In the rows, zero is written as 128.
Rows near named flat spaces through zero:
fmtj: [ 91  89 128 122  88 111 115 130 112 143 134 157 139 122 150 122 136 162
 147 123]
mjhn: [138 166  94 108 150  71 137  96 165 133 111 111 124 108 108  86 101 117
 157 113]
fmtj: [ 87 187 156 160  99 231 172 180 140 160 107 116  71 143  87  90  55  82
  93 131]
fmtj: [150  98 126 126 184  20  74 111 107 104 103 108 188 105 146 174 120 140
 156 132]
tnbg: [119 126 118 120 171 134 130 166 137  98 166  87 101 129  62 110  91  69
 128 167]
lgzl: [117 171 146 172  84 165 185  83 178 173 152 122 145 178 117 185 133  93
  87 151]
fmtj: [137 170 148 143 113 133 129 149 124 116 140 107 124  62 134 124 162 112
 113 178]
tnbg: [114  72  84 102  85 146 176 101  92 150 159 157  98 171 134 115 147 126
  87 139]
tnbg: [116 167 141 129 124 118 127 124 156 142  96 126 109 153 129 114  77 131
 142  88]
pbtz: [129 135 140 120 149 140  92 113 158 106 146 141 130 168 124 143 143 159
 154  88]
fmtj: [148  66 126 111 152 151 104 165  62  93 131 138 117 127 144 132 152 142
 110 133]
fmtj: [148 147  81  96 112 136 161  61 158 125 183 142 106 143 119 105 198 135
 115 132]
lgzl: [154 149 128 128 132 181 148 117 129 135 101 142 104 166 140 123 127 136
 103  88]
lgzl: [160  93 159 122 134 121 139 169 176 106 151 109 123 174 132 156 119 100
 160 117]
mjhn: [ 67 175 159 145 124 133  73 130 182 126 151 135 147 114  97 121 118 159
 184 112]
lgzl: [101 182 184 161 126  40 110 155 138 126 104  69 124 131 130 181  37  77
 118 167]
fmtj: [109 137 123 106  85  53 118  92 159 136 143 142 130 123 158 119 143 160
 164 115]
ggrj: [121  90  49 126 154 141 145  39 101 167 125 164 186 131 101 123 159 153
 111 118]
pbtz: [139 154 111 158 158 110 123  90 117 149  94 120 191  69 120 142 140 129
 121 147]
ggrj: [104  87 112 114 122 150 118 132  94 132 131 156 119 143 128 111 127 153
 126 112]
mjhn: [149  79 146 139 184 151  88 144 132  85 175 119 169 156 105 191 166 124
 140 142]
tnbg: [184 128  94 127 194 158 168 144 155 114 134  89 138  99  70 101 129  65
 132 152]
ggrj: [ 91 101 104 119  75 107 142 108  61 137 167 139 110 110 143 133 162 127
  72 194]
pbtz: [176 125 161 155  93  90 192 177 133 144 102  82 139  83 165 157 118  59
 108 188]
ggrj: [135 194  73 145 159 127 135  35 115 159  98 133 172  75 105 115 157 142
  95 137]
tnbg: [179 123 100 130 141 151 174 110 150 151  99 132 155 109 131 109 150 119
 135 110]
lgzl: [123 129  90  84 140 123 102  99 131 112 138 158 105 126 124  72 153 176
 158  85]
ggrj: [117 106 135 148 130  89 139 156 145 153 101 108 172  93 117 129  82 101
 164 141]
pbtz: [157 132 123  86 137 160 121 142 147  88 154 138  71 154 131  89 157 145
 143  92]
mjhn: [139  92 149 150 122 163 125 154 150 152  92 154 184 109 149 131 139 159
 177  87]
ggrj: [149 146 114 128 124 126 163 114  98 146  86 122 104 138 145 122 102 110
  83 125]
tnbg: [165 141 112 108 161 158 146 120 147 104 147 116  92 169 106 120 135 106
 112 116]
fmtj: [132  96 110 133  88 174 184 163  90 159 113 137 119  79 137  87 139 108
 102 159]
lgzl: [145  60 125 141 158 139 142 144 135 117 171 110 171 149  97 178 144  87
 129 166]
lgzl: [139 122  94 109 179 111  92  84  65  96 134 132 121 145 124 147 148 146
  83 134]
ggrj: [129  90 140 106 114  62  98 146  94  92 159 120 116 120 162 153 152 135
 127 162]
pbtz: [ 94 109 174 156 129 121  68 160  81 122 102 137 156 123 154 174 108 159
 127 128]
mjhn: [139 152 107 109 129  72 149 108 114 124 123 103  93 133 130 120 102  97
  98 150]
ggrj: [115 109 132 108 112 171 110 124 139 108 176 158 103 174 130 127 168 163
 136 103]
tnbg: [102  66  98  94 105 117 178 172 151 149 137 125  87 157  97  63  58  89
 165 115]
mjhn: [ 89 166 152 145  45  85 154 107 128 174 106 134 114 134 172 143 100 132
 104 138]
lgzl: [129 102 147 141 119 122 149 152 139 129 149 107 132 155 122 165 111  88
 120 156]
tnbg: [130  77 136 112 139 120 131 189 117 112 126 113 102 149 121 116  82 101
 143 126]
mjhn: [164  86 111 142 132 106 145  35 115 142 151 145 189 199 159 235 191 139
  79 136]
lgzl: [193 130 158 106 120 146 114 152 123  95 104 147  99 130 199 125 180 170
 135  81]
mjhn: [115 114 120 150 143 186 124 108 210 152 156 153 204 120  82 122 165 152
 201  96]
fmtj: [122 143 117 130 172 178 101  84 143 104 179 135 132 184  83 159 160 137
 111 121]
ggrj: [168 204 148 116 105  99 141 104 140 118 103 117  76 144 178 132 134 131
  98 109]
ggrj: [107 159 141 122 121 113  86 130 136 123 111 143 125  99 143 101 128 172
 163  98]
tnbg: [184 152  83  85 141  79 139  82 161  99 163 120 121  81 133  90 206 134
 150 139]
mjhn: [162 114 116 122  93  88 201 147 126 163  80 110 114 109 160 103  91  85
 118 137]
tnbg: [135 120 115 132 110 144 153 108 138 155 115 147 146 126 138 120 143 140
 132 112]
mjhn: [ 99 160 179 135  92  90 101 177 165 125 117 117 120  93 148 113  98 137
 181 122]
pbtz: [144 128  98 122 137 105 177 106 139 150 110 110 118 157 112 121  85  86
 110 127]
fmtj: [131  93 154 157 159  76  83 144 113 126  96 118 206  95 146 181 118 140
 160 135]
pbtz: [177  63 102  92 218  67  79 123 123  90  96 129 160 155 133 134 112 155
 183  65]
fmtj: [137 195  93 140 142 152 174  46 203 154 157 117 143 156  74 131 143  99
 117 129]
mjhn: [140 127 132 117 133 106 119 129 109 104 142 118 108 138 140 144 138 122
 108 144]
lgzl: [139 123 111 138 151 193 153 125 161 149 115 139 147 141  94 106 121 123
 146  94]
pbtz: [112 196 160 169 134 127 101  94 126 144  91 125 153 136 139 177 108 143
 101 120]
pbtz: [ 96 105 115 172 106 110 155 109 136 177 142 120 213  70 102 155 141 102
 134 192]
lgzl: [132  41  96 124 144 170 161 138 112 128 175 131 143 163  91 143 144  95
 112 156]
pbtz: [156 182  93  95 116 107 177  87 152 135 119 119  69 146 130  82 117 109
 106 112]
pbtz: [147 130 124 115 152  69  98 111 118 116  96 128 141 119 154 132 122 153
 146 103]
tnbg: [187 160 148 114 149 131 115 133 222 109 113 133 143 117 147 104 161 159
 212  56]
ggrj: [ 90 134 117 143 110  57 107 106 125 145 140 121 185  44 123 129 147 136
 153 180]
[125 100 102 114 131 146 132 112  91 132 124 149 117 151 131 120 133 144
 105 115]  ggrj
[133 156 152 120 152  38  83 137 122 100 100  99 119 122 150 145  85 128
 142 124]  mjhn
[ 98 101 100 134 135 131 124 134  82 142 124 132 148  81 104 106 122 125
 118 161]  lgzl
[133 144 178 147 142 163  95 143 154 107 136 129 132 175 134 177 131 142
 135 101]  pbtz
[140 136 106 119 110  55 143 112 138 154  88 126 155  58 154  91 127 137
 163 127]  tnbg
[130  70  68 112 121 157 193 124 124 148 168 129 127 121  85  90 144  86
 116 165]  tnbg
[161 111 107 135 171 135 125  96 127 117 144 124 173 123 113 160 173 125
 120 142]  fmtj
[111 130 108 140 100 147 183 112 149 166 141 124 130 136 102 118 114  93
 112 151]  mjhn
[123 137 114 142 131 123 144 116 124 152 107 123 149 104 116 121 112 116
 122 139]  ggrj
[213  96 152 134 160 200 133 167 168 110 108 142 164 121 154 134 187 147
 173  76]  lgzl
[106 182 116 144  84 126 140 103 109 153 126 133 137  39 137  99 169 138
 104 176]  pbtz
[ 83  58 148 138 141  93  82 225  57 100 144  99 144  55 108 130  96 100
 139 207]  ggrj
[181 178 119 115 145 162 123 138 108  99 112 126 104  48 145  79 192 144
 115 135]  pbtz
[ 95 127  84 105  99 200 153  67 147 140 199 170  96 188  93 104 178 150
 106 115]  fmtj
[158 171 134 112 142 121 150 155 134 112  99  98  66 139 128  97  80  92
 112 117]  fmtj
[ 51 138 215 177  82 169  77 198 174 136 149 137 159 112 122 153 111 152
 187 128]  mjhn
[128 124 112 138 140 127 131  80 126 142 130 137 156 156 122 160 138 134
 110 124]  mjhn
[137  38  60  81 146 188 169 143 163 114 212 144 119 136  60  60 176 108
 172 133]  pbtz
[ 76 104 145 149 126 135 110 163  78 127 139 116 124 136 106 155  86 106
  96 172]  tnbg
[106 119 159 143 121 166 111 183 127 123 129 128 126 113 120 121 114 128
 145 131]  mjhn
[121 101 140 140 125 187 139 179 129 129 139 129 128 116 108 114 126 113
 137 138]  mjhn
[139  98 112 124 180 183 117 156  80 103 130 124 114 136  96 121 123 114
  99 136]  mjhn
[110 130 138 140 125 143 133 145 127 143 109 126 125 137 119 124  90 119
 128 120]  fmtj
[ 80 118 115 137  76 119 155 109 157 159 179 133 147 114 105 125 145 116
 139 170]  lgzl
[120 100 151 136 124 170 123 168 106 106 167 122 113 143 119 153 143 111
 104 162]  mjhn
[117 116 133 100 107 109  93 124 151  93 195 142 120 120 137 124 193 163
 163 135]  tnbg
[109 192 113 109 122 162 153  95 173 131 150 126  58 198  90  95  94 112
 110  98]  fmtj

Rows near named flat spaces through zero (a row that begins with a name and a colon came from that space):
ch_tp: [130 149 119 127 124 132 124 111 127 126 117 142 126 132 127 141 115 111
 114 115]
cr_gt: [122  84 112 127 124 175 142 126 134  96 113 119 117 114 141 111 138 152
 142 130]
cr_gt: [ 73 196 156  93 100  95  54 180 148 190  86 192 102 114 176 178 134 163
  63 118]
ch_tp: [117 166 111 119 134 141  97  95 108 121 110 143 126 139 147 169 139  94
 100 104]
ch_tp: [ 50  87 147  72 133 112 141 129 161 120  67 160  94 174 116  79  95 189
 152 126]
cr_gt: [ 52 136 141 118 152 134  92 114  92 126 123 137 158 194 140  96 175 129
 196 120]
ch_tp: [ 67  71 139  75 155  95 156  90 132  94  69 123  98 185 120  82 119 181
 140 124]
ch_tp: [167  89 122 161 122 130 164 174 138 123 161  98 135  91 116  93 134 135
 143 153]
hj_jh: [129 130 170  72 156 107 129  78 157 155 155 129 123 172  70 171  65 113
 152 139]
ht_ll: [111 144 114 127  91 136 130 112 134 117  64 166 107 120 156 117 110 166
  88 103]
cr_gt: [ 60 146 109 120 118 101 134 114 117 106  45 177 115 178 139  67 119 146
 121  92]
cr_gt: [156 127 117 139 121  81 147 244 177 157 144 140  99  71 107 119 103 105
  82 150]
ch_tp: [103 149 117 123 121 131 118 135 133 128 102 159 121 139 131 121 118 118
 122 113]
ch_tp: [171 177 125 157 123  97 136  81  99 134 142 123 152 139 116 142 115  92
 108 112]
ht_ll: [172 166 110 166 145 114 123 121  93 129 175 104 159 126 119 149 151  54
 123 124]
ht_ll: [102 103 133 122 122 144 120 172 142 131 122 132 120 114 144 110 146 159
 143 141]
nb_cg: [ 57 121 143  71 155  93 109 150 150 139  95 155  99 170 119 123 119 136
 130 127]
dq_zf: [119 102 154  77 160 106 123  68 121 121 122  97 111 155 129 168 132 152
 113 133]
dq_zf: [148 160 144 158 108 145 120 163 143 169 179 147 161 119 100 122 106 104
 176 141]
ht_ll: [117 112  94 160 125  91 155 188 117 104  97 125 118 113 146  62 158 132
 103 124]
nb_cg: [119 121  88 132 144 161 129 154 134 102 127 136 120 125 119 123 132  74
 136 120]
hj_jh: [152 180 123 159  95  99 130 116 113 141 109 149 137 119 140 125 115 129
  88 109]
hj_jh: [131 140  96 108 134 203 134  88 161 107 128 166 119 147  78 157  58  53
 157 106]
ch_tp: [133 131 151 129 124 125 117 138 131 151 153 122 140 123 128 136 133 142
 144 142]
hj_jh: [ 97 104 128 124 126 114 153 118 128 110  94 136 124 157 122  72 119 161
 149 122]
ht_ll: [110 122 133 129 121 151 117 134 127 130 128 133 135 130 138 119 140 144
 152 131]
hj_jh: [148 107 105 130 161 143 142 105 112  97 150  95 132 135 113 138 141  81
 137 128]
hj_jh: [157 162 118 150  90 133 149 112 144 135 111 163 129 118 110 119  72 123
 113 111]
nb_cg: [164 111 119 144 151 163 140  61  92  98 167  81 157 142 118 144 149  97
 162 129]
ht_ll: [104 138 134 129  80 197 119  93 142 128  93 174 134 132 141 115  98 174
 161 111]
nb_cg: [ 83 127  93 109 141 119 126 217 169 124  98 173  90 124 111 106 109  83
 111 122]
nb_cg: [134 165 156  93 119 114 111  85 148 159 120 154 116 140 114 182  78 132
 101 120]
ch_tp: [148 114 108 162 146 107 144 135  91 104 144  87 144 123 140 104 175 110
 124 131]
dq_zf: [ 95 131 173 116 136 133 108 152 144 171 174 141 159 164  94 110 117 132
 216 152]
dq_zf: [135 129 125 116 132  87 166  93 139 118 102 138 114 156  93 107  76 123
 113 115]
dq_zf: [125 146  88 124 166 115 122 111 102  98 121 120 122 148 125 149 147  53
  99 106]
hj_jh: [134 129 114 167  99  99 164 126 110 110  90 133 133 127 141  63 129 162
 114 114]
ht_ll: [101 124 181  77 120 208  62 117 158 171 162 141 131 118 144 207 129 169
 173 151]
nb_cg: [167 139 138 144 101 204  93 119 127 145 168 118 145  76 159 192 149 138
 131 139]
hj_jh: [119 108 116 148  80 144 180 133 158 111  78 168 119 128 111  45  71 177
 150 117]
nb_cg: [143 121 127 164 114 109 154 108  97 113 120 108 147 131 142  83 148 159
 133 125]
ht_ll: [157 183 102 166 135 105 112 107  77 121 139 116 152 128 147 150 165  70
  91 106]
dq_zf: [157 196 150 125 125  77 158  31 130 152 135 161 153 200  47 129  24  78
 147 102]
cr_gt: [119 134 163 101 119 181  62 129 131 161 154 122 130  96 174 209 167 165
 126 145]
ht_ll: [ 86 114 117 147  95 157 149 113 121 101  74 159 135 152 141  48 123 179
 168 109]
cr_gt: [143 106 127 125 106 161 130 107 131 113 108 118 112  94 161 147 136 175
 100 128]
dq_zf: [146 124 146 128 110 117 149 123 148 143 131 133 127 122 110 118  91 154
 132 136]
nb_cg: [129 117 119 121 144 157 117 148 137 125 151 121 125 117 123 149 137  99
 140 136]
dq_zf: [115 164 100 160 111 106 161 144 135 123 101 179 139 161  87  55  77  87
 151 103]
nb_cg: [121 109 159 152 118 107 141  46  64 110 114  85 166 164 166  81 180 212
 158 126]
hj_jh: [120 155 141 129 101 109 131 120 138 146 102 161 127 137 124 113  95 153
 120 117]
cr_gt: [167 139 145 141 134 101 126 143 125 153 173 103 141 110 118 151 134 113
 120 146]
cr_gt: [123 150 101 123 119 104 157 119 148 115  82 169 105 146  99 104  69 100
  99 101]
dq_zf: [106 135 118 139 102 133 135 111 118 113  80 151 126 137 149  93 127 162
 122 108]
[128 142 125 139 150  99 119  97  82 117 133 101 145 150 145 132 171 112
 119 120]  ch_tp
[129  98 111 150 115 108 166 126 113  95  89 116 120 123 146  70 141 169
 111 121]  cr_gt
[144 163  95 149 122 144 119 125 116 117 122 142 130 115 137 148 131  81
 100 108]  ch_tp
[154  65  96 152 144 151 155 171 121  89 148  78 121  85 142 106 174 124
 128 148]  ch_tp
[123  95 152  98 142 122 126 120 137 131 134 105 116 127 132 145 135 162
 128 145]  dq_zf
[ 90 102 120 110 157 106 133 168 136 118 120 127 115 148 116  97 140 115
 142 134]  nb_cg
[153 114 106 153 126  88 178 147 132 110 117 121 120 121 106  79 108 119
 110 126]  cr_gt
[157  92 152  99 148 104 147 131 155 139 157  97 110 115 101 155 105 137
 117 154]  dq_zf
[131 119  95 151 105 132 149 154 129 103  88 139 111 100 150  94 133 143
  94 116]  dq_zf
[107 136 131 118 112 112 105 209 158 156 111 155 101  91 151 135 134 149
  89 137]  cr_gt
[ 68 129 132 105 152 132 100 104 102 116 108 133 135 178 143 120 162 129
 157 117]  dq_zf
[ 97 171 169 116 135  58 116  75  98 156 117 139 152 196 119 114 122 147
 142 117]  ch_tp
[ 89 167 103 138 132 127  89 127  87 115  95 145 134 143 173 131 182 107
 105 101]  hj_jh
[ 94  94 114 108 174  93 147 166 135 110 128 117 114 160  98  90 133  94
 148 136]  nb_cg
[ 76  89  88 123 140 188 132 140 127  79  95 141 118 144 137  85 149 118
 167 115]  hj_jh
[125 122 186  83 140  72 115 156 163 183 155 122 113 128 108 161 105 162
 119 160]  nb_cg
[ 50 105 145  90 148 112 123 104 120 115  86 140 123 193 130  85 137 167
 168 121]  dq_zf
[120 153 103 168 162  66 140  76  42  90 117  94 166 188 140  80 189  87
 130 101]  ht_ll
[ 94 133 131 113 151 118 119 120 120 127 127 135 136 169 113 115 131 108
 158 123]  dq_zf
[ 96 148 149 145 128  67 116 118  78 136 110 118 153 163 161  88 180 167
 131 122]  cr_gt
[ 98 115 102 132 138 119 154 154 137 106 105 147 121 154 103  70 112 104
 151 119]  cr_gt
[ 56 109 151  90 141 121  97 140 125 133 100 136 118 158 155 115 162 176
 147 132]  nb_cg
[100 103 170 108 169 157  83 138 112 151 201  89 163 151 129 153 186 126
 211 163]  ht_ll
[170 136 142 144 113  99 165 103 137 139 141 125 138 131  92 112  80 133
 131 131]  ch_tp
[ 92 101 113 165 104 143 123 205 114 116 104 129 132  98 182  61 194 181
 140 135]  nb_cg
[120 108 135 110 160 135 107 151 127 133 161 103 128 125 130 156 160 110
 141 147]  dq_zf
[111  88 127 118 148 107 149 121 118 104 114 104 121 146 129  96 146 150
 136 133]  ch_tp
[ 92 134 157 115 138 128 112 130 131 151 147 141 149 168 107 111 123 131
 190 137]  dq_zf
[ 99 136 187  83 163  55  89 119 111 170 149 102 132 162 138 166 162 157
 121 148]  hj_jh

Rows near named flat spaces through zero:
jb_mf: [122 186 182  89  75  85 123 113 126 165  95 137 106 114  94 117 110 212
  88 140]
jf_gn: [164 160 156 133 101 143 150  75 123 185 111 141 118 166 118 153  88 114
 100 127]
jf_gn: [129 141 139 157 127  91 106 123 136 169 146 181  98 144 130 100 131 154
  85 134]
zz_cd: [108 138 113 167 129 106  68 208 134  96 107 157 201 139  64  94 110  97
 133 135]
zz_cd: [100 180 113  96  89 102 171  87 131 114  81  98 118 105  84  96 125 164
  73 102]
zz_cd: [122 115 146 102 102 143 135 118 115  77 102 108 134 157 186 183 140 119
 122 150]
rl_gm: [120 110 118 133 128 131 156 114 116  99 108 108 135 130 151 122 160 141
 121  91]
lm_jn: [ 46 156 146 136  98  74  98 174 146 178 154 200 110 125 110  92 110 103
 111 171]
rl_gm: [138 144 131 117 125 129 151  92 140 181 153 132  83 116 117 118 110 132
 115 142]
rl_gm: [170 168 105  61 132 140 157  33 137 127 129 107  48 126 184 202  96 128
  86 161]
jb_mf: [107 176  82 102 147 110 140 109 141 137 130 122 109  81  91 114 106 122
 125 103]
qg_bt: [137  97 120 133 122 147 143 116 148 117 168 106  98 134 130 105 145 118
 109 178]
jf_gn: [ 72 145  91 132 150 117 164 130 113 139 106 132 151  93 119 113 132  99
 161  37]
lm_jn: [107 107 118 154 115 106 120 173 139 107 117 137 150 128  92  64 141 131
 104 151]
lm_jn: [ 71 112 143 146  89  99 151 179 124 156  83 169 159 136 110  77 112  95
 116 148]
zz_cd: [159 133 146 119 135 131  94 147 117 109 107 122 155 128 126 156 122 158
 149 122]
jb_mf: [138 120 143 179 101 120 137 139 126 152  98 152 161 165  87  77 122 123
  90 123]
qg_bt: [182 181 145 102 175 109  48 169 125 204 122 190 137  99 103 187  36 131
 189 143]
rl_gm: [ 89 143  96 125 150  84 102 145 133  91 132 142 118  99 137 106 159 162
 112 101]
lm_jn: [ 70  89 123 103 108 144 143 140 142  55 176  69 108 108 151 112 192 132
 139 165]
qg_bt: [171 134 163 166 108 139  65 133 115  66 115 121 178 197 128 164 151 156
 102 121]
jb_mf: [154 122 152 159  97 128 177 104 117 189  78 152 139 163 110  97 102 121
  90 116]
jf_gn: [153 110 124 154 151 114  99 138 119  95 119 140 139 143 156 127 159 166
 113 105]
zz_cd: [111 172 101 127 115 118 151  89 131 110 113 102 129 118  87 103 138 145
  91  78]
lm_jn: [184 165 117 143 164 120  86  99 132 156 144 161 109 141 128 158 102 142
 111 112]
rl_gm: [124 146  92  71 144 129 160 142 144 147 114  90 121  43  59  93  85 129
 165 141]
jf_gn: [137 144 119 132 139  80  98 125 141 145 132 179  86 128 146 113 122 162
  76 153]
rl_gm: [157 128 149 129 114 146 131  95 122 130 128 127 117 166 160 168 123 122
 111 142]
rl_gm: [123 152 117 111 118 116 122 112 130  75 119  91 127 113 110 118 156 178
 102 109]
jb_mf: [ 97 140 129  88 108 119 145 123 148 145 153 120  84  98 120 115 117 125
 121 181]
jb_mf: [135 177  39 162 163 121 130  82 154 128 146 145 113 136  86 106  99  64
  75  98]
zz_cd: [160 125 167  89 110 134 155 110 123 170 109 116 103 111 132 137 107 168
 133 156]
rl_gm: [110  93 128 162 142 123 116 162 114 118 120 162 155 153 171 136 144  99
 143 112]
rl_gm: [ 98  97 106 142 137 137 181 143 127 152 125 115 142  95  99  70 137 104
 157  96]
rl_gm: [136  91 109  94 153 135 143 169 101  73  49 105 178 101 166 160 122 126
 177 107]
jf_gn: [ 74 141  74 141 167 122 110 182 146 158 160 166 148  94  86 109  85  28
 181 128]
jb_mf: [163  90 163 167 125 139 105 140 103 103 100 146 165 189 182 163 151 138
 124 115]
qg_bt: [ 98 115 123 113  85 162 159 141 145  85 136  63 151 121  70  94 134  92
 133 171]
zz_cd: [108 136 122 110 104 135 170  80 125 105 118 101 107 138 155 142 146 126
  98 116]
jb_mf: [114 120 135 106 133 104 106 140 105  78  84 150 133 144 219 191 144 143
 124 121]
lm_jn: [163 111 123 131 128 147 152 140 118 106  79  82 178 112  75  94 128 153
 142  99]
lm_jn: [106 112 124 146 131 106 111 150 128 125 128 172 124 150 169 131 132 105
 112 147]
qg_bt: [140 130 160 151 129 116  95 125 126 158 156 167 109 156 156 144 136 147
 118 134]
qg_bt: [110 150 103 136 140 101 132 128 118 125  89 151 145 122 129 122 123 127
 115  77]
zz_cd: [122 184 110 139 111 125 127 112 143 137 131 112 144 121  34  89 107 123
 104 106]
jf_gn: [110 142 111  98 131  92 143 111 123 111  96 132 101 103 159 126 140 171
  98 110]
jf_gn: [116 136  91  91 145 140 167 113 106  84  69  90 155 100 149 164 124 113
 156  69]
lm_jn: [210 152 124 167 162 128 106 106 122 177 110 157 143 146  93 127  93 148
 116  84]
zz_cd: [ 97 196 117  97  79 123 123 108 148 102 122 104 128 132  68 132  97 103
  87 161]
qg_bt: [135 145 148 134 139 105  81 148 121 151 125 178 130 142 151 160 109 135
 134 130]
lm_jn: [125 120 117 135 105 123 156 118 133 125 100 136 125 149 129 109 116 103
  85 154]
qg_bt: [118  79 101  90 138 143 179 119 130  94 122  92  98 100 182 131 147 118
 136 156]
lm_jn: [120 132 131 125 137 127 109 132 132 124 159 125 117 119 131 133 142 139
 141 128]
jf_gn: [130 116 113 144 148 145 136 132 107  96 100 112 172 134 140 145 144 116
 156  65]
zz_cd: [153 122 125 138 173 108 106 153 132 181 148 158 114  88 108  95 119 165
 156 115]
jf_gn: [107 137 158 127  90 123 163  95 111 136 100 124 125 149 150 134 147 149
 103  96]
qg_bt: [121 129  72 114 150 113 137 141 137 101  97 132 132 104 124 116 106  98
 116 137]
jb_mf: [ 91 143  93 131 128  80 128 139 119  96  63 174 141 141 165 131 120 109
  81 110]
jb_mf: [145 136 110 117 152 130 106  98 123  92 134 137 106 151 199 196 133 117
 115 126]
qg_bt: [138 102  69 123 142 151 198  88 147 112 139  73 100  96 101  70 144 117
 106 126]
[ 95 125 168 138  86 128 101 154 126 105 137 133 150 165 133 141 144 118
 124 158]  qg_bt
[120 158 122 115 110 119 129 111 145 137 141 125 105 122  97 114 114 128
 100 153]  lm_jn
[159  77 102 168 141 141 135 116 134  81 135 119 125 163 158 106 166 124
  86 141]  lm_jn
[168 104 124 158 129 145 158 115 121 134  97 117 151 147 110 102 127 129
 113 107]  lm_jn
[143 121 149 107 103 117 185 103 102 124  48  99 139 114 133 108 144 201
 106  81]  zz_cd
[103 127 167 111 105 131 106 161 135 154 157 142 122 128 126 144 111 109
 158 185]  qg_bt
[ 99 115  77 152 128 110 156 116 146 105 133 135 108 133 128  74 148 101
  72 135]  qg_bt
[165  93 163 103 153 114  95 176 110 133  99 150 134 108 176 158 122 182
 169 150]  zz_cd
[140 123  72 121 166  99 106 146 127  76  79 158 135 128 173 149 112 111
 102 135]  qg_bt
[141 118 121 127 103 182 188  85 132 127 130  73 134 143 101 125 121  82
 127 132]  rl_gm
[166 154 158 109  87 154 125 100 129  95 115  67 145 142  79 138 129 171
 109 140]  rl_gm
[ 91 118  78 108 167 138 151 152 118  87 114  89 161  70 118 121 144 111
 190  66]  jf_gn
[ 66  95 178 148  66 133 129 154 107  76 108 130 167 192 182 152 173 103
 119 140]  jf_gn
[107 114 117 139  97 138 134 136 134  64 118  97 154 152 115 111 152 109
 100 147]  qg_bt
[101 159  82 103 155  93  82 142 140  74 134 144 112 106 149 151 127 127
 113 138]  rl_gm
[170 178 152 105 147 161 136  45 118 199 171 121  82 128 149 207 103 134
 160  83]  lm_jn
[130 163 116 139 124 149  88 119 131  75 144 105 160 158 105 167 129  99
 128 113]  zz_cd
[ 81 102 158 140 128 123 119 178 115 145 144 143 150 115 139 117 153 129
 182 108]  lm_jn
[103 142 144 128  66 117 139 167 133 121  67 127 179 143  56  86  92 105
  99 169]  zz_cd
[162 160 166 118  97 128  95 104 128 105 127 107 125 152 112 150 136 187
  95 142]  rl_gm
[114 112 138 147 115 140 154  96 133 154 166 136  94 155 159 127 146 104
 111 137]  lm_jn
[111 106 120 171 103 119 145 146 139 139 117 155 142 160 105  73 122  86
  86 158]  jb_mf
[167 123 140 141 132 147 123 107 130 135 151 112 120 140 118 128 138 150
 124 126]  qg_bt
[ 53  82  99  88 121 107 214 158 116 143  59 150 122  90 187 110 108  68
 144 144]  jb_mf
[183 128 161 141 141 152 134  85 121 177 162 112 106 130 122 134 142 179
 143  93]  qg_bt
[120 128 142 138 115 101 107 134 135 133 137 161 107 146 146 119 135 145
  92 158]  jf_gn
[145  29  69 115 152 144 166 108 168  73 187 109  35 129 220 101 168  96
  73 254]  qg_bt
[183 132  92 130 169 127 116 114 130 120 114 130 124 120 127 135 111 139
 118 116]  qg_bt
[158 140 153 130 116 146 170  76 119 171 127  97 116 121 100 112 137 174
 126  80]  jf_gn
[ 47 127 102 112 121 121 158 149 106  79  79 123 169 120 165 153 140  76
 155  77]  jf_gn
